Below are the code and all the weights of a small trained network. Each question names an input and a class and asks about switching units off, where a switched-off unit gives its printed mean instead of its output.

import numpy as np


def w(rows, s, z=0):
    codes = np.array(rows[::2]) - 128.0
    scale = np.full(codes.shape[1], s)
    scale[-1] = z or s
    return codes * scale


def f(y):
    return y / 2 * (1 + np.tanh(0.7978845608 * (y + 0.044715 * y**3)))


def log_softmax(a):
    a = a - a.max(-1, keepdims=True)
    return a - np.log(np.exp(a).sum(-1, keepdims=True))


def net(x, mask):
    res = np.array(x, float).reshape(1, 3) / 4 @ E
    y = f(res @ A[0][:, :-1].T + A[0][:, -1])
    res = res + np.where(mask, y, B[0][:, -1]) @ B[0][:, :-1]
    return log_softmax(res[-1] @ U[:, :-1].T + U[:, -1])


A, B = {}, {}
E = w([
[254,159,123,187,112,70,92,108,34,218,117,23],'x0',
[124,109,125,195,79,16,193,43,232,27,161,49],'x1',
[18,222,132,205,184,62,236,192,81,173,149,140],'x2',
],0.0054)
A[0] = w([
[140,162,116,69,175,212,93,202,42,213,78,214,125],'neuron 1',
[135,118,159,108,131,135,130,113,135,131,138,125,254],'neuron 2',
[229,142,129,161,99,74,87,103,47,222,134,25,92],'neuron 3',
[205,53,116,69,72,174,48,94,168,106,87,117,87],'neuron 4',
[20,82,140,54,146,191,145,145,229,50,154,216,88],'neuron 5',
[136,111,119,181,91,63,171,57,203,64,166,83,82],'neuron 6',
[121,119,106,183,70,29,187,60,216,40,166,61,103],'neuron 7',
[127,125,135,128,125,135,139,123,126,131,123,125,129],'neuron 8',
[29,90,156,44,124,185,156,139,205,48,158,231,98],'neuron 9',
[216,42,136,78,76,189,58,65,155,84,101,115,108],'neuron 10',
[51,215,134,222,202,51,242,210,85,156,154,118,84],'neuron 11',
[135,148,123,66,172,215,86,213,66,208,101,176,97],'neuron 12',
[135,146,121,62,183,213,81,199,51,189,92,183,90],'neuron 13',
[219,50,124,72,81,191,45,63,173,94,102,111,102],'neuron 14',
[125,125,111,199,87,33,200,44,232,49,156,61,99],'neuron 15',
[254,164,137,188,105,84,83,98,29,198,130,35,82],'neuron 16',
[213,48,116,53,71,161,36,73,152,92,108,108,98],'neuron 17',
[118,139,131,83,187,213,69,210,49,203,93,191,96],'neuron 18',
[45,230,134,222,199,82,229,187,76,171,132,124,96],'neuron 19',
],0.0053,0.0097)
B[0] = w([
[156,80,161,136,79,132,87,81,157,100,159,80,201],'neuron 1',
[88,82,70,123,80,57,54,159,2,83,115,141,254],'neuron 2',
[181,169,86,186,206,195,201,169,144,117,51,105,190],'neuron 3',
[93,173,147,97,144,116,167,120,169,174,170,159,164],'neuron 4',
[201,180,103,194,210,197,210,173,115,134,60,99,182],'neuron 5',
[171,102,183,131,118,182,117,91,192,128,148,82,171],'neuron 6',
[168,78,182,129,93,162,93,79,161,105,159,76,207],'neuron 7',
[126,133,129,127,124,125,128,131,121,130,129,118,129],'neuron 8',
[200,174,90,195,198,187,205,170,101,130,51,88,184],'neuron 9',
[70,171,135,77,145,99,159,132,139,181,170,183,180],'neuron 10',
[77,182,151,66,142,103,163,119,172,202,183,201,203],'neuron 11',
[161,87,181,138,93,150,116,90,201,108,160,80,177],'neuron 12',
[171,95,186,131,104,151,121,75,202,110,157,75,174],'neuron 13',
[62,196,150,83,143,96,168,128,139,196,184,193,180],'neuron 14',
[179,75,198,132,78,167,93,66,179,107,155,74,210],'neuron 15',
[186,167,94,189,209,193,209,171,133,121,57,100,192],'neuron 16',
[79,183,143,91,142,105,170,128,159,182,173,183,177],'neuron 17',
[166,93,189,138,89,158,105,77,202,104,154,81,181],'neuron 18',
[72,185,136,69,140,96,157,128,154,191,183,195,203],'neuron 19',
],0.0093,0.0085)
U = w([
[146,47,181,130,76,141,92,82,147,101,150,85,97],'0',
[64,176,132,77,136,99,147,132,134,178,168,208,90],'1',
[160,150,79,184,188,164,173,173,122,116,7,108,93],'2',
[80,54,36,118,71,52,26,167,52,62,99,147,254],'3',
],0.016,0.0079)

Each question gives the input, the list of numbers given to net, and the class t.
The units are the neurons (one row each of A and B). Each row of codes is followed by its name. A weight is (code - 128) times the scale printed after its matrix; where a second scale follows, it is the last column's (A, B and U).
mask holds one flag per neuron, in row order. A switched-off neuron (its flag False) gives its mean, the last column of its row in B, instead of its output. The means were averaged over made-up inputs and are rounded, as every weight is.
A unit's drop is (log p(t) with every unit on - log p(t) with that unit switched off) / (log p(t) with every unit on - log p(t) with every unit switched off).
most important unit: the unit with the biggest drop
k most important neurons: the k neurons with the biggest drops, biggest first
drop when u is switched off: that unit's drop, to one decimal
input [-8,-1,6], class 2: 2 most important neurons => [neuron 9; neuron 5]
input [-2,-5,-6], class 1: 2 most important neurons => [neuron 14; neuron 10]
input [-3,-5,-6], class 1: most important neuron => [neuron 14]
input [8,-8,1], class 0: 3 most important neurons => [neuron 1; neuron 18; neuron 12]
input [0,-6,6], class 0: 4 most important neurons => [neuron 1; neuron 18; neuron 12; neuron 13]
input [-7,-7,-4], class 0: 2 most important neurons => [neuron 1; neuron 18]
input [-7,-7,-1], class 0: 2 most important neurons => [neuron 1; neuron 18]
input [-8,7,2], class 2: 2 most important neurons => [neuron 5; neuron 9]
input [8,3,8], class 1: 4 most important neurons => [neuron 11; neuron 19; neuron 9; neuron 5]
input [-2,6,-8], class 1: 3 most important neurons => [neuron 14; neuron 10; neuron 17]
input [-7,7,-8], class 1: 4 most important neurons => [neuron 14; neuron 10; neuron 17; neuron 4]
input [7,4,-6], class 2: drop when neuron 11 is switched off => 0.2
input [3,-2,2], class 3: drop when neuron 5 is switched off => 0.2
input [-6,-7,2], class 0: drop when neuron 1 is switched off => 0.1
input [-7,-4,-5], class 2: most important unit => neuron 9
